+0.63 -1.79 -1.18 +5.08 +5.59 -2.21 +4.89 result: -1.18

-1.02 +4.15 -0.54 -3.19 -1.15
-1.29 +6.44 -4.45 -4.02 -1.19
result: -4.45

-2.20 -1.04 +2.39 +0.01 +5.75 -3.15
+3.54 +5.50 +1.16 -1.58 +0.26 +3.34
result: +1.16

-1.35 +0.76 -3.65 -5.87 -3.41 -0.58 result: -3.65

-0.05 -0.96 +3.09 -1.31 -5.18 -2.24 +2.73 result: +3.09

-3.10 +1.84 +0.64 +1.89
+3.61 +2.03 +2.53 +2.80
-2.09 +6.06 -4.40 -0.47
result: -4.40

-6.31 +1.16 -0.57 +0.50 result: -0.57

+0.82 +5.11 -0.68 +0.86 +2.48 -1.25 result: -0.68

+5.94 -0.70 -5.51 +1.00 -1.23 +1.78 result: -5.51
---
  10  -335   -63   607  -714  -320
 190   411   189  -424   837   123
  13   467   354    51   173   548
| 837, 607

-46   13  -11  -13
  1   39  -11   37
| 39, 37

5  8  1  4  4  7 | 8, 7

-10   -4   33  -28  -15
 13   38   14   42   22
| 42, 38

60  84  18  91 | 91, 84

425  850  820   72 | 850, 820

253   36  243  161  126   66   89 | 253, 243
---
2  9  3  3  2 >> 9

8610  7147  6424  3645
2748  3090  5658  7929
9423  7591  8635  6222
>> 7591

1  7  7  6 >> 7

62  26  67  26  76  12 >> 26

4007  9649  3014  3118 >> 9649

2857  5271  1400  2117  4997  8783  1183 >> 5271

90  56  16  84  51  43  68 >> 56

468  574  968  448  171  588  829 >> 574
---
[-0.018  0.082 -0.177  0.157 -0.062] ==> -0.062
[ 1.2 -0.9 -1.6 -0.3 -0.2  1.8] ==> 1.8
[-0.14  0.14 -0.15 -0.15] ==> -0.15
[  3.96  15.38   5.77 -11.08  19.68  -6.82] ==> -6.82
[-1.4 -1.3 -1.1  1.7  0.4] ==> 0.4
[ 0.06 -0.03 -0.17  0.13] ==> 0.13
[-0.018 -0.073 -0.151 -0.080  0.057  0.014  0.103] ==> 0.103
[ 1.3 -0.5 -0.6 -1.3  0.8  0.4 -0.3] ==> -0.3
---
-4.71 +5.87 -2.45 -3.83 -4.17 +3.48 -4.80
+2.29 -2.76 +1.53 +1.86 +2.45 -3.91 +1.05
=> +1.05

-1.92 -2.75 -2.81 -0.23 +4.92 -3.08
+0.15 -0.47 +0.09 +1.22 +3.79 -1.12
+0.83 -4.57 -1.99 +1.27 -3.25 -0.19
=> -1.12

+3.15 -0.01 +1.95 -2.94 -6.25 -2.97 +0.95
-4.31 +3.04 -0.59 -0.01 +0.87 +0.01 +1.97
=> +1.97

+0.17 -1.48 +1.89 -4.98
+2.91 +0.10 +0.66 +5.57
=> +5.57

+0.13 +3.81 -0.65 +2.29 -2.08 -5.89 -3.86
-6.32 -2.24 +0.40 -0.25 +1.37 +1.31 -1.63
+0.85 -3.80 +4.70 +0.08 +1.29 +3.06 +2.10
=> -1.63

-1.33 +1.50 +0.93 +3.29 +3.80
-5.48 +3.07 -1.70 +2.94 +2.70
+5.87 +4.23 -0.86 -3.04 -1.35
=> +2.70
---
[-0.564 -0.621  0.936 -1.367]	-0.621

[[ -23.77  -79.54  168.88 -136.13 -154.96]
 [ 201.55 -109.89   29.53 -143.90 -130.52]
 [  40.37   81.46  -64.09   86.80   96.18]]	168.88

[[-0.058 -0.127 -0.039 -0.107 -0.082 -0.140]
 [ 0.208 -0.118  0.069  0.188  0.214 -0.172]]	-0.107

[[ 0.181  0.167 -0.109  0.229  0.070 -0.199 -0.078]
 [-0.195  0.104 -0.121  0.021 -0.109  0.103 -0.020]
 [ 0.061  0.116 -0.193 -0.074  0.051 -0.184 -0.062]]	0.070

[ 0.423  0.070  1.707  0.455 -0.913 -0.266 -1.335]	-0.913

[[ 2.11  1.11  0.35  1.41]
 [-0.45  1.36  0.00  0.54]
 [ 0.75  0.33 -1.21  0.56]]	1.11

[[ 0.08 -0.08 -0.14  0.03  0.01  0.00 -0.18]
 [ 0.15 -0.14 -0.07 -0.01  0.08  0.02  0.03]]	0.01

[[  3.32  -0.95  -6.05  -1.49  -3.09  -3.75   4.94]
 [ 17.13  -0.63  -5.25   0.68 -17.45  -4.08 -10.14]]	-3.09
---
-0.78 +2.96 -1.79 -2.97 +2.11 -0.59 -2.40
-0.32 +0.83 +5.28 -0.95 +0.53 -0.23 -0.75
value +2.11

-0.17 -1.19 +2.21 -5.88
-2.79 -3.13 +0.14 -1.94
-2.42 -3.30 +0.37 -2.45
value -3.13

+0.24 -1.09 -0.16 +0.12
+0.01 +5.46 +1.84 +0.87
value -1.09

-5.40 +2.27 +0.46 -2.22
-5.34 +2.27 +0.87 -2.23
-5.29 +3.58 +0.68 -0.33
value +2.27

-4.18 -2.02 +1.45 -4.69 -0.35 +2.83 -0.84
-4.56 -2.25 +1.38 -4.63 -0.29 +2.85 -0.84
+1.82 +0.43 -1.96 +2.70 +0.67 -2.22 +1.08
value -0.29

+0.48 -0.84 -2.99 -0.80 +3.95 +0.79 +0.40
+2.47 +1.90 -1.59 -0.25 +0.09 +0.27 +1.51
-1.24 -0.28 +4.87 -1.46 -3.54 -0.68 +0.72
value +0.09

+1.97 -0.23 -0.04 -0.55 +0.18 -0.16
+2.79 -0.74 -0.88 -0.82 -0.33 -0.39
-6.24 +0.39 -0.77 -3.30 +0.15 +0.00
value -0.82

+1.50 -1.47 +2.37 +0.93 -2.97 -5.46 -1.67
-2.62 +2.88 -1.24 +5.56 -2.36 -0.76 +2.68
+0.63 -4.58 +2.23 -4.30 +5.26 +5.28 -5.59
value -2.36

-1.55 -2.44 -1.29 -1.93 -1.12 -0.85 -0.64
-2.03 -2.52 -1.05 -1.41 +0.43 +0.80 +0.78
-5.38 -3.12 -3.08 -0.41 -0.36 +0.41 +1.36
value +0.43
---
+2.29 -4.04 +2.26 +0.11 +2.43 -2.45
+4.89 -0.38 -1.02 -2.15 -0.51 -0.60
Out: +2.43

-4.65 -4.65 -2.75 -1.57 +0.28
+5.27 +1.06 -1.91 -1.65 +2.79
Out: -1.57

+0.79 +0.28 -1.08 -0.82 +1.79 +0.06 +2.10
-0.53 -5.36 +4.87 +3.51 +5.19 -2.34 +2.31
Out: +0.06

-3.01 -3.55 -4.48 -5.85
-0.40 +3.90 -2.90 +2.25
Out: -4.48

+1.10 +0.74 -0.44 -5.11 +5.00 -3.68 +3.40
-3.01 -4.08 +4.28 -2.43 -3.24 +3.19 +4.37
Out: -3.68

-1.48 -2.10 +4.06 +1.55
-5.59 +5.48 -1.45 -5.63
Out: +4.06

+2.59 +2.69 -1.89 +0.48 +0.23
+0.05 -2.85 +6.19 -2.76 -0.35
Out: +0.48

-2.76 +4.73 -3.83 -3.25 +6.37
+2.50 +1.59 +1.42 -4.11 +2.73
Out: -3.25

+1.67 +0.76 +6.23 -2.65 +0.00
+3.14 +0.00 +3.95 -0.54 -6.19
Out: -2.65
---
[[-1.17 -6.01 -2.17 +0.24 -4.43]
 [-2.85 +2.51 -2.42 +2.77 -0.97]
 [-1.13 -2.95 +1.65 +0.35 -2.24]] yields -1.17

[[-0.13 +0.12 +0.20 +0.92 -0.30 +0.99 -0.19]
 [-0.42 +1.11 +2.54 +6.14 +4.39 +5.00 -1.19]
 [-0.78 +1.29 -0.26 +1.11 +0.07 +2.33 -0.25]] yields -0.13

[[+0.04 +0.15 -0.69 +5.03 +1.17]
 [+0.21 +0.16 -0.31 +4.19 +1.06]
 [-0.02 -0.14 +0.54 -3.37 -1.08]] yields +0.04

[[-3.43 -0.07 -3.66 -0.17 +0.11 +1.32 +1.26]
 [-3.83 -1.10 -4.06 -1.15 +1.95 +1.73 +1.95]
 [-0.93 -2.11 -0.70 -4.78 -4.53 -0.47 +1.38]] yields -3.43

[[+1.75 -2.60 -1.74 +5.23 -3.32]
 [+0.84 +0.79 -2.26 -0.36 +1.25]
 [-2.95 +2.06 +0.63 -3.14 -2.09]] yields +1.75

[[+0.01 -1.73 +1.70 +0.66]
 [-0.48 +5.32 -1.34 -1.25]
 [-4.34 +2.56 -4.54 -1.45]] yields +0.01

[[-2.99 +0.27 -0.07 -0.95]
 [-5.80 -2.17 -1.10 +3.55]
 [+5.79 +2.67 +1.94 -2.78]] yields -2.99

[[+6.02 -1.72 +6.44 +1.57]
 [+5.02 -2.30 +5.65 +2.05]
 [+5.69 -2.86 +6.07 +1.41]] yields +6.02
---
[71 69 24 86 74] out 24
[ 39  20  37 -39  17] out 37
[ -44  453  958 -938 -451] out 958
[-611 -803 -121  595  728] out -121
[68 22 12 88 59] out 12
[198 684 669 996 807] out 669
[4 3 8 1 3] out 8
[ 85  53 127 238 203] out 127
[187 160 254 145  26] out 254
---
18,-25,-2,26,-26,9,2 >> -25

1,4,5,0,5,6,5
5,6,7,5,5,7,6
>> 6

30,178,197,90
46,164,172,106
>> 164

4329,3095,1376,9078,5485,7202 >> 3095

6,1,5,6,1,5,8 >> 1

56,13,62,80,84,60 >> 13
---
[7947, 3137, 7726, 6091, 1410] Out: 3137
[2642, 3676, 7901, 4668, 2236] Out: 3676
[215, 130, 165, 15, 98] Out: 130
[-119, -659, 170, 677, 433] Out: -659
[7, 2, 2, 5, 5] Out: 2
[9898, 1387, 7244, 7931, 7428] Out: 1387
---
Q: [+4.07 +4.57 +4.73 +4.51 +4.49]
A: +4.51
Q: [+3.07 +4.97 +2.08 +2.78 +2.96 +0.79 +1.67]
A: +0.79
Q: [-0.32 +1.05 +0.52 +5.44 -1.14 +1.12 -0.53]
A: +1.12
Q: [-4.96 -0.72 -2.87 +6.10 -4.15]
A: +6.10
Q: [+3.58 +4.70 +4.62 +3.76 +3.32]
A: +3.76
Q: [+5.23 -1.80 +4.75 -5.16 -3.78 -5.83]
A: -3.78
